Below is a small trained network, with its code and all its weights. Each question gives an input and a class and asks what happens when units are switched off, that is, made to give their printed mean instead of their output.

import numpy as np


def w(rows, s, z=0):
    codes = np.array(rows[::2]) - 128.0
    scale = np.full(codes.shape[1], s)
    scale[-1] = z or s
    return codes * scale


def f(y):
    return y / 2 * (1 + np.tanh(0.7978845608 * (y + 0.044715 * y**3)))


def log_softmax(a):
    a = a - a.max(-1, keepdims=True)
    return a - np.log(np.exp(a).sum(-1, keepdims=True))


def net(x, mask):
    res = np.array(x, float).reshape(1, 4) / 4 @ E
    y = f(res @ A[0][:, :-1].T + A[0][:, -1])
    res = res + np.where(mask, y, B[0][:, -1]) @ B[0][:, :-1]
    return log_softmax(res[-1] @ U[:, :-1].T + U[:, -1])


A, B = {}, {}
E = w([
[208,70,74,201,151,84,120,89,202],'x0',
[52,171,88,187,68,147,55,131,148],'x1',
[65,126,112,78,247,54,47,142,144],'x2',
[142,43,154,100,48,130,29,210,116],'x3',
],0.012)
A[0] = w([
[123,195,109,137,148,117,175,69,106,94],'n1',
[38,160,125,164,93,166,95,128,134,70],'n2',
[183,93,57,166,135,85,139,113,182,40],'n3',
[176,109,154,76,141,93,192,146,97,103],'n4',
[71,173,103,184,88,150,86,104,121,62],'n5',
[150,106,195,155,115,146,170,126,132,67],'n6',
[154,111,208,69,161,129,160,126,74,56],'n7',
[134,65,164,133,81,166,101,141,117,168],'n8',
[154,126,125,121,82,211,161,101,129,148],'n9',
[31,94,71,215,106,140,121,135,171,69],'n10',
[138,113,127,142,116,66,123,116,164,83],'n11',
[86,185,192,75,136,158,121,154,92,96],'n12',
[134,42,194,134,75,76,86,164,104,101],'n13',
[192,66,116,173,139,75,102,96,171,2],'n14',
[157,68,133,74,77,152,30,147,165,138],'n15',
[130,123,176,140,58,223,189,93,126,216],'n16',
[107,182,113,170,169,104,175,59,116,121],'n17',
[109,146,86,63,206,98,89,163,142,173],'n18',
[131,186,121,120,136,149,167,83,161,117],'n19',
[185,86,78,204,165,110,96,141,176,84],'n20',
[184,133,122,189,78,150,152,118,123,179],'n21',
[102,184,88,143,174,152,176,64,128,127],'n22',
[74,166,200,57,140,188,143,169,42,29],'n23',
[147,100,169,106,106,112,82,127,96,157],'n24',
[99,144,113,123,171,55,62,134,146,173],'n25',
[158,100,127,113,115,132,159,112,95,97],'n26',
[143,93,141,89,96,120,87,178,119,94],'n27',
[93,104,109,136,173,104,112,149,141,120],'n28',
[62,182,163,38,99,170,147,170,108,16],'n29',
[108,156,133,71,182,88,60,123,157,186],'n30',
[112,112,151,90,213,99,70,138,134,155],'n31',
[88,123,114,120,193,84,111,151,118,161],'n32',
[139,56,99,111,95,113,95,151,123,141],'n33',
[175,59,157,70,188,128,163,127,134,80],'n34',
[163,144,120,153,47,247,176,130,137,204],'n35',
],0.012,0.0031)
B[0] = w([
[127,118,223,95,160,62,124,46,58,187],'n1',
[58,85,60,193,243,22,237,155,207,196],'n2',
[176,191,49,60,131,143,79,106,246,197],'n3',
[55,16,139,192,159,96,231,205,188,183],'n4',
[1,98,89,233,247,50,254,198,200,193],'n5',
[93,70,143,174,150,130,107,190,147,168],'n6',
[76,94,39,182,221,47,239,145,222,189],'n7',
[142,59,179,126,122,95,136,59,67,202],'n8',
[94,87,177,147,85,160,38,146,106,199],'n9',
[40,78,138,206,217,52,213,126,234,199],'n10',
[174,141,115,52,146,186,121,171,166,156],'n11',
[237,235,28,98,109,187,66,132,170,205],'n12',
[112,150,227,59,171,56,143,32,57,219],'n13',
[215,220,32,33,205,144,114,124,195,201],'n14',
[155,156,205,71,162,65,139,39,97,231],'n15',
[134,53,140,154,103,154,41,170,92,238],'n16',
[158,137,192,24,149,45,105,15,58,198],'n17',
[104,33,167,194,86,184,39,179,63,213],'n18',
[140,157,237,95,142,96,172,65,38,175],'n19',
[188,246,22,40,73,179,103,182,192,208],'n20',
[189,49,135,179,35,231,75,205,116,205],'n21',
[141,158,196,15,88,46,168,56,37,200],'n22',
[224,222,36,73,167,190,119,107,218,232],'n23',
[114,141,146,102,153,121,172,43,70,178],'n24',
[139,82,130,222,88,174,65,183,104,212],'n25',
[92,54,75,193,141,141,139,185,134,157],'n26',
[187,87,166,100,203,19,146,61,63,194],'n27',
[151,77,114,115,86,157,97,159,118,171],'n28',
[238,227,12,32,128,167,120,134,205,217],'n29',
[131,66,151,191,46,178,72,152,67,211],'n30',
[82,95,217,182,80,180,39,196,136,209],'n31',
[129,69,158,186,60,168,73,200,65,192],'n32',
[165,182,181,82,193,68,147,50,92,193],'n33',
[45,40,85,229,179,57,247,192,218,185],'n34',
[133,58,160,199,35,177,16,192,125,250],'n35',
],0.0066,0.018)
U = w([
[109,85,219,178,57,216,50,196,57,222],'0',
[124,154,253,58,150,60,142,40,15,182],'1',
[174,218,75,61,127,187,98,140,204,10],'2',
[27,75,145,198,193,58,235,191,212,86],'3',
],0.011,0.0011)

Each question gives the input, the list of numbers given to net, and the class t.
The units are the neurons (one row each of A and B). Each row of codes is followed by its name. A weight is (code - 128) times the scale printed after its matrix; where a second scale follows, it is the last column's (A, B and U).
mask holds one flag per neuron, in row order. A switched-off neuron (its flag False) gives its mean, the last column of its row in B, instead of its output. The means were averaged over made-up inputs and are rounded, as every weight is.
A unit's drop is (log p(t) with every unit on - log p(t) with that unit switched off) / (log p(t) with every unit on - log p(t) with every unit switched off).
The circuit of an input: a set's keep is (log p(t) with only the set's units on - log p(t) with every unit switched off) / (log p(t) with every unit on - log p(t) with every unit switched off). Starting from the 12 units with the biggest drops (on a tie, the unit counted first), units are removed one at a time, each time the one whose removal leaves the highest keep (on an exact tie, the one counted first), for as long as the keep stays at least 0.8.
circuit, biggest first: the units of the circuit, biggest drop first
k most important neurons: the k neurons with the biggest drops, biggest first
drop when u is switched off: that unit's drop, to one decimal
input [0,7,-6,5], class 3: circuit, biggest first	(n5)
input [1,-8,0,-6], class 3: 2 most important neurons	(n34, n4)
input [-8,-1,7,5], class 2: 3 most important neurons	(n23, n29, n12)
input [7,4,-6,5], class 2: 2 most important neurons	(n14, n20)
input [0,-4,7,-7], class 0: 3 most important neurons	(n18, n31, n32)
input [3,0,8,-8], class 0: 2 most important neurons	(n18, n25)
input [-3,-5,-4,-4], class 3: 2 most important neurons	(n7, n4)
input [6,-6,3,6], class 1: 3 most important neurons	(n13, n15, n23)
input [2,8,-7,-4], class 3: 3 most important neurons	(n5, n10, n2)
input [3,-7,7,-7], class 0: 4 most important neurons	(n18, n31, n32, n30)
input [-3,7,3,6], class 3: 3 most important neurons	(n2, n5, n10)
input [2,-8,7,3], class 3: 3 most important neurons	(n34, n7, n4)
input [6,5,3,-2], class 2: drop when n20 is switched off	0.4
input [-2,2,-1,-1], class 2: circuit, biggest first	(n18)
input [-5,-6,-2,1], class 3: drop when n4 is switched off	0.8
input [0,-3,-6,8], class 1: drop when n13 is switched off	0.3
